Here is a tiny trained network, its code and every weight. The questions are about switching its units off for an input and a class, where a switched-off unit gives its printed mean instead of its output.

import numpy as np


def w(rows, s, z=0):
    codes = np.array(rows[::2]) - 128.0
    scale = np.full(codes.shape[1], s)
    scale[-1] = z or s
    return codes * scale


def norm(h):
    return h / np.sqrt((h * h).mean(-1, keepdims=True) + 1e-5)


def f(y):
    return y / 2 * (1 + np.tanh(0.7978845608 * (y + 0.044715 * y**3)))


def log_softmax(a):
    a = a - a.max(-1, keepdims=True)
    return a - np.log(np.exp(a).sum(-1, keepdims=True))


def net(x, mask):
    res = np.array(x, float).reshape(1, 6) / 4 @ E
    u = 0
    for l in range(2):
        y = f(norm(res) @ A[l][:, :-1].T + A[l][:, -1])
        res = res + np.where(mask[u : u + 4], y, B[l][:, -1]) @ B[l][:, :-1]
        u += 4
    return log_softmax(norm(res)[-1] @ U[:, :-1].T + U[:, -1])


A, B = {}, {}
E = w([
[108,139,92,211,174,162,56,142,141,124,196],'x0',
[158,166,246,130,140,3,87,49,100,105,166],'x1',
[132,114,127,71,166,170,171,97,148,141,173],'x2',
[170,188,129,199,151,98,85,154,123,175,192],'x3',
[104,89,71,200,120,51,135,111,96,104,147],'x4',
[178,100,41,117,149,117,69,163,40,156,126],'x5',
],0.0038)
A[0] = w([
[22,146,93,132,9,89,84,84,88,56,90,248],'L0N0',
[101,171,202,146,185,2,168,33,153,125,246,142],'L0N1',
[165,188,73,180,97,120,133,133,60,166,113,102],'L0N2',
[115,199,178,221,129,181,94,162,211,137,228,142],'L0N3',
],0.0037,0.0017)
B[0] = w([
[63,141,182,18,139,216,77,183,64,172,127,186],'L0N0',
[218,14,129,81,3,106,107,155,172,107,188,253],'L0N1',
[140,67,136,71,97,67,60,46,204,129,189,144],'L0N2',
[19,136,123,81,174,229,234,153,25,171,71,215],'L0N3',
],0.0057,0.0037)
A[1] = w([
[96,112,66,157,161,98,84,166,115,137,134,1],'L1N0',
[187,171,168,130,110,106,99,143,186,200,121,212],'L1N1',
[162,61,59,165,83,111,56,187,89,124,144,148],'L1N2',
[94,168,85,255,160,90,75,92,121,155,172,65],'L1N3',
],0.0054,0.0016)
B[1] = w([
[180,167,119,121,97,52,91,80,131,69,133,146],'L1N0',
[168,42,193,55,1,163,137,138,173,103,160,180],'L1N1',
[177,146,220,129,77,96,164,95,178,96,121,253],'L1N2',
[126,129,85,148,189,161,121,173,103,158,130,148],'L1N3',
],0.0077,0.0032)
U = w([
[13,88,123,74,179,239,200,162,78,195,72,214],'0',
[171,201,62,226,254,95,99,108,135,111,116,3],'1',
[221,51,219,79,27,56,118,71,208,91,165,166],'2',
],0.0064,0.0034)

Each question gives the input, the list of numbers given to net, and the class t.
The units are the neurons (one row each of A and B). Each row of codes is followed by its name. A weight is (code - 128) times the scale printed after its matrix; where a second scale follows, it is the last column's (A, B and U).
mask holds one flag per neuron, layer by layer. A switched-off neuron (its flag False) gives its mean, the last column of its row in B, instead of its output. The means were averaged over made-up inputs and are rounded, as every weight is.
A unit's drop is (log p(t) with every unit on - log p(t) with that unit switched off) / (log p(t) with every unit on - log p(t) with every unit switched off).
The circuit of an input: a set's keep is (log p(t) with only the set's units on - log p(t) with every unit switched off) / (log p(t) with every unit on - log p(t) with every unit switched off). Starting from all 8 units, units are removed one at a time, each time the one whose removal leaves the highest keep (on an exact tie, the one counted first), for as long as the keep stays at least 0.8.
circuit, biggest first: the units of the circuit, biggest drop first
most important unit: the unit with the biggest drop
top k neurons: the k neurons with the biggest drops, biggest first
top k neurons in layer l: the k neurons of layer l with the biggest drops, biggest first
drop when u is switched off: that unit's drop, to one decimal
input [5,-3,-2,3,-3,7], class 1: top 3 neurons in layer 0 : [L0N1; L0N0; L0N3]
input [3,0,1,8,-3,-5], class 0: circuit, biggest first : [L0N3]
input [-7,4,-1,-6,6,4], class 0: circuit, biggest first : [L0N0; L1N2]
input [-6,3,8,-6,-1,4], class 0: top 3 neurons : [L1N2; L0N1; L1N1]
input [8,6,-2,-5,-8,-8], class 0: top 2 neurons : [L0N3; L1N2]
input [-3,-7,0,-8,7,8], class 2: top 3 neurons : [L0N3; L1N2; L1N0]
input [-1,-2,-7,0,5,-4], class 0: top 2 neurons : [L0N0; L0N1]
input [-3,-6,-7,7,4,7], class 2: top 2 neurons : [L1N2; L0N2]
input [8,-6,-2,-8,-4,8], class 2: circuit, biggest first : [L0N3; L1N2]
input [4,-1,6,-1,-1,3], class 1: top 3 neurons : [L0N1; L0N0; L1N1]
input [7,-8,7,0,0,2], class 1: top 2 neurons in layer 0 : [L0N0; L0N1]
input [8,-6,-4,-4,1,7], class 1: top 2 neurons : [L0N1; L1N1]
input [8,3,-1,-1,-8,5], class 0: drop when L0N3 is switched off : 0.6
input [-6,0,-8,-7,6,-4], class 0: most important unit : L0N0
input [-7,-2,-8,-7,-2,-1], class 0: drop when L0N1 is switched off : 0.1
input [5,-2,-1,-8,1,8], class 2: drop when L1N2 is switched off : 0.5
